Here is a tiny trained network, its code and every weight. The questions are about switching its units off for an input and a target symbol, where a switched-off unit gives its printed mean instead of its output.

import numpy as np


def w(rows, s, z=0):
    codes = np.array(rows[::2]) - 128.0
    scale = np.full(codes.shape[1], s)
    scale[-1] = z or s
    return codes * scale


def norm(h):
    return h / np.sqrt((h * h).mean(-1, keepdims=True) + 1e-5)


def f(y):
    return np.maximum(y, 0)


def softmax(a):
    e = np.exp(a - a.max(-1, keepdims=True))
    return e / e.sum(-1, keepdims=True)


def log_softmax(a):
    a = a - a.max(-1, keepdims=True)
    return a - np.log(np.exp(a).sum(-1, keepdims=True))


def net(x, mask):
    ids = ['αεζστφ'.index(c) for c in x.split()]
    T = len(ids)
    res = E[ids] + P[:T]
    u = 0
    for l in range(2):
        q, k, v = (norm(res) @ M[l].T for M in (Q, K, V))
        z = softmax(np.where(np.tri(T) > 0, q @ k.T / 3**0.5, -1e9)) @ v
        res = res + np.where(mask[u], z, O[l][:, -1]) @ O[l][:, :-1]
        u += 1
        y = f(norm(res) @ A[l][:, :-1].T + A[l][:, -1])
        res = res + np.where(mask[u : u + 4], y, B[l][:, -1]) @ B[l][:, :-1]
        u += 4
    return log_softmax(norm(res)[-1] @ U[:, :-1].T + U[:, -1])


Q, K, V, O, A, B = {}, {}, {}, {}, {}, {}
E = w([
[253,170,89,116,91,174,129,175,96,212,86],'α',
[74,39,120,159,170,144,47,142,168,123,179],'ε',
[85,168,237,126,91,122,107,127,126,138,72],'ζ',
[123,101,101,176,215,125,80,95,69,58,85],'σ',
[150,130,214,109,161,87,73,89,82,135,134],'τ',
[138,69,136,168,100,147,111,19,101,75,50],'φ',
],0.00037)
P = w([
[119,160,85,94,110,164,151,137,155,96,162],'0',
[128,145,172,180,148,106,110,93,3,74,80],'1',
[97,73,112,82,176,152,181,147,184,162,129],'2',
[128,124,173,183,147,101,107,88,21,80,85],'3',
[100,77,105,87,142,152,153,151,169,160,134],'4',
[127,128,178,186,153,103,100,84,26,74,97],'5',
[104,80,110,98,146,155,172,146,171,155,137],'6',
[133,116,156,195,132,109,99,80,20,78,95],'7',
[95,79,118,92,150,165,157,152,181,168,140],'8',
[117,125,181,193,145,100,97,86,31,80,94],'9',
[111,68,119,103,150,159,140,153,170,160,135],'10',
[117,126,184,189,134,113,89,71,21,85,95],'11',
[103,87,127,100,152,154,149,142,177,162,140],'12',
],0.00054)
Q[0] = w([
[119,103,67,34,132,127,192,152,221,136,182],'0.h0',
[106,83,92,9,140,150,171,136,222,143,159],'0.h0',
[154,124,163,252,146,90,32,68,9,54,103],'0.h0',
],0.0037)
K[0] = w([
[142,5,184,172,215,76,118,115,79,185,9],'0.h0',
[106,11,183,130,211,91,113,106,108,166,42],'0.h0',
[134,226,90,102,74,134,98,96,134,51,246],'0.h0',
],0.003)
V[0] = w([
[9,115,203,121,141,113,108,81,131,67,117],'0.h0',
[109,55,105,132,135,126,56,112,162,143,219],'0.h0',
[209,147,121,98,132,86,83,67,82,103,170],'0.h0',
],0.0011)
O[0] = w([
[108,225,27,173,68,99,120,76,171,223,162,255],'0.h0',
[168,134,108,169,159,63,254,134,208,140,104,159],'0.h0',
[115,142,168,131,202,224,201,98,137,215,100,173],'0.h0',
],0.00086,0.00056)
A[0] = w([
[111,126,164,178,164,7,143,95,110,78,135,81],'0.n0',
[138,153,172,62,145,155,154,103,167,181,141,171],'0.n1',
[105,107,73,157,157,149,107,102,114,81,99,3],'0.n2',
[52,192,138,94,44,150,148,176,179,155,106,179],'0.n3',
],0.0017,0.00033)
B[0] = w([
[213,137,9,129,70,191,170,181,157,162,63,246],'0.n0',
[119,148,92,141,60,105,20,151,71,30,141,252],'0.n1',
[139,200,230,66,111,97,175,150,142,191,165,175],'0.n2',
[161,37,243,110,227,175,128,161,45,35,95,202],'0.n3',
],0.0011,0.0013)
Q[1] = w([
[138,148,198,192,110,179,106,15,38,131,46],'1.h0',
[47,37,145,19,136,131,82,201,222,97,254],'1.h0',
[190,179,127,147,181,106,79,202,39,83,130],'1.h0',
],0.0039)
K[1] = w([
[112,190,180,48,93,183,140,82,146,55,165],'1.h0',
[91,1,127,172,160,82,87,172,132,176,123],'1.h0',
[178,203,136,117,173,124,95,208,61,67,149],'1.h0',
],0.0041)
V[1] = w([
[181,148,115,197,157,43,38,241,61,140,93],'1.h0',
[167,96,140,188,105,49,191,104,147,193,30],'1.h0',
[140,124,156,111,2,170,106,24,94,90,29],'1.h0',
],0.00098)
O[1] = w([
[58,213,108,143,137,92,207,209,48,73,127,190],'1.h0',
[232,145,140,147,71,123,139,137,52,110,76,16],'1.h0',
[195,97,165,3,99,91,193,111,182,130,187,254],'1.h0',
],0.0011,0.00098)
A[1] = w([
[152,160,136,157,123,164,89,76,84,128,72,4],'1.n0',
[133,129,97,72,122,192,111,181,132,135,164,61],'1.n1',
[76,212,109,98,41,11,35,106,84,84,181,97],'1.n2',
[70,208,169,119,218,131,254,74,130,203,141,5],'1.n3',
],0.0021,0.00033)
B[1] = w([
[57,109,94,129,157,144,115,178,194,123,175,178],'1.n0',
[174,182,75,210,89,105,180,129,121,135,50,166],'1.n1',
[79,166,70,95,52,97,63,49,66,88,195,253],'1.n2',
[109,207,208,123,174,6,216,151,164,187,203,189],'1.n3',
],0.0016,0.0025)
U = w([
[254,34,170,29,86,188,97,20,229,208,120,103],'α',
[245,187,24,196,54,138,223,208,91,125,11,166],'ε',
[83,224,214,116,204,24,236,152,188,214,207,4],'ζ',
[49,197,38,76,27,86,38,49,45,69,209,95],'σ',
[12,75,33,251,209,219,36,177,231,169,112,182],'τ',
[104,41,254,65,205,194,103,198,21,18,82,240],'φ',
],0.0033,0.00031)

Each question gives the input, a string of symbols that net reads in full, and the target symbol t.
The units are the heads (3 rows each of Q, K, V and O) and the neurons (one row each of A and B). Each row of codes is followed by its name. A weight is (code - 128) times the scale printed after its matrix; where a second scale follows, it is the last column's (O, A, B and U).
mask holds one flag per unit, layer by layer, with each layer's heads first. A switched-off unit (its flag False) gives its mean, the last column of its rows in O or B, instead of its output. The means were averaged over made-up inputs and are rounded, as every weight is.
A unit's drop is (log p(t) with every unit on - log p(t) with that unit switched off) / (log p(t) with every unit on - log p(t) with every unit switched off).
The circuit of an input: a set's keep is (log p(t) with only the set's units on - log p(t) with every unit switched off) / (log p(t) with every unit on - log p(t) with every unit switched off). Starting from all 10 units, units are removed one at a time, each time the one whose removal leaves the highest keep (on an exact tie, the one counted first), for as long as the keep stays at least 0.8.
units of the circuit, in order: the units of the circuit, biggest drop first
top k neurons: the k neurons with the biggest drops, biggest first
k most important neurons of layer l: the k neurons of layer l with the biggest drops, biggest first
drop of u: that unit's drop, to one decimal
input ε ζ ζ α τ α ε ζ τ σ, target ε: units of the circuit, in order => [0.n0, 1.n2]
input α σ φ τ σ τ τ σ, target φ: units of the circuit, in order => [0.h0, 1.n2]
input τ τ ε ε, target ζ: most important neuron of layer 0 => [0.n1]
input τ τ ε τ ζ α ε ζ τ τ ε, target τ: units of the circuit, in order => [1.n2, 1.h0]
input τ ζ σ, target ζ: units of the circuit, in order => [0.n2, 1.n3]
input τ τ τ α ε α ζ τ τ τ, target ζ: units of the circuit, in order => [0.n1, 0.h0, 1.n3]
input φ τ τ σ α σ, target α: 2 most important neurons of layer 0 => [0.n2, 0.n0]
input φ ζ ε ε ε α α τ τ ζ α α, target α: top 2 neurons => [0.n1, 1.n2]
input σ τ ζ ζ τ φ α ζ, target τ: top 3 neurons => [0.n1, 1.n0, 1.n2]
input ζ τ τ ζ σ φ α, target ε: 3 most important neurons of layer 1 => [1.n1, 1.n2, 1.n3]
input σ τ α α τ φ φ α, target τ: 2 most important neurons of layer 1 => [1.n0, 1.n2]
input φ α α τ τ τ ζ α ζ ζ τ ζ ε, target τ: top 3 neurons => [1.n2, 1.n3, 0.n0]
input σ τ τ α ζ σ, target τ: top 3 neurons => [0.n0, 1.n0, 1.n2]
input φ ζ ε ζ ζ σ α τ τ α α, target ε: units of the circuit, in order => [1.n1]
input τ τ ε τ ζ, target φ: top 2 neurons => [0.n3, 1.n2]
input σ τ ζ τ τ ζ α τ φ τ ε τ, target τ: 2 most important neurons of layer 0 => [0.n1, 0.n0]
input σ σ σ φ ζ ε τ τ τ α, target τ: 2 most important neurons of layer 0 => [0.n2, 0.n1]
input α τ ζ ζ α τ τ τ σ τ φ φ, target φ: drop of 0.h0 => 0.9
input α α τ σ ε ε ζ τ ζ ζ ε φ, target φ: drop of 0.h0 => 1.0
input ε ζ ε ε, target ε: drop of 1.h0 => 0.0
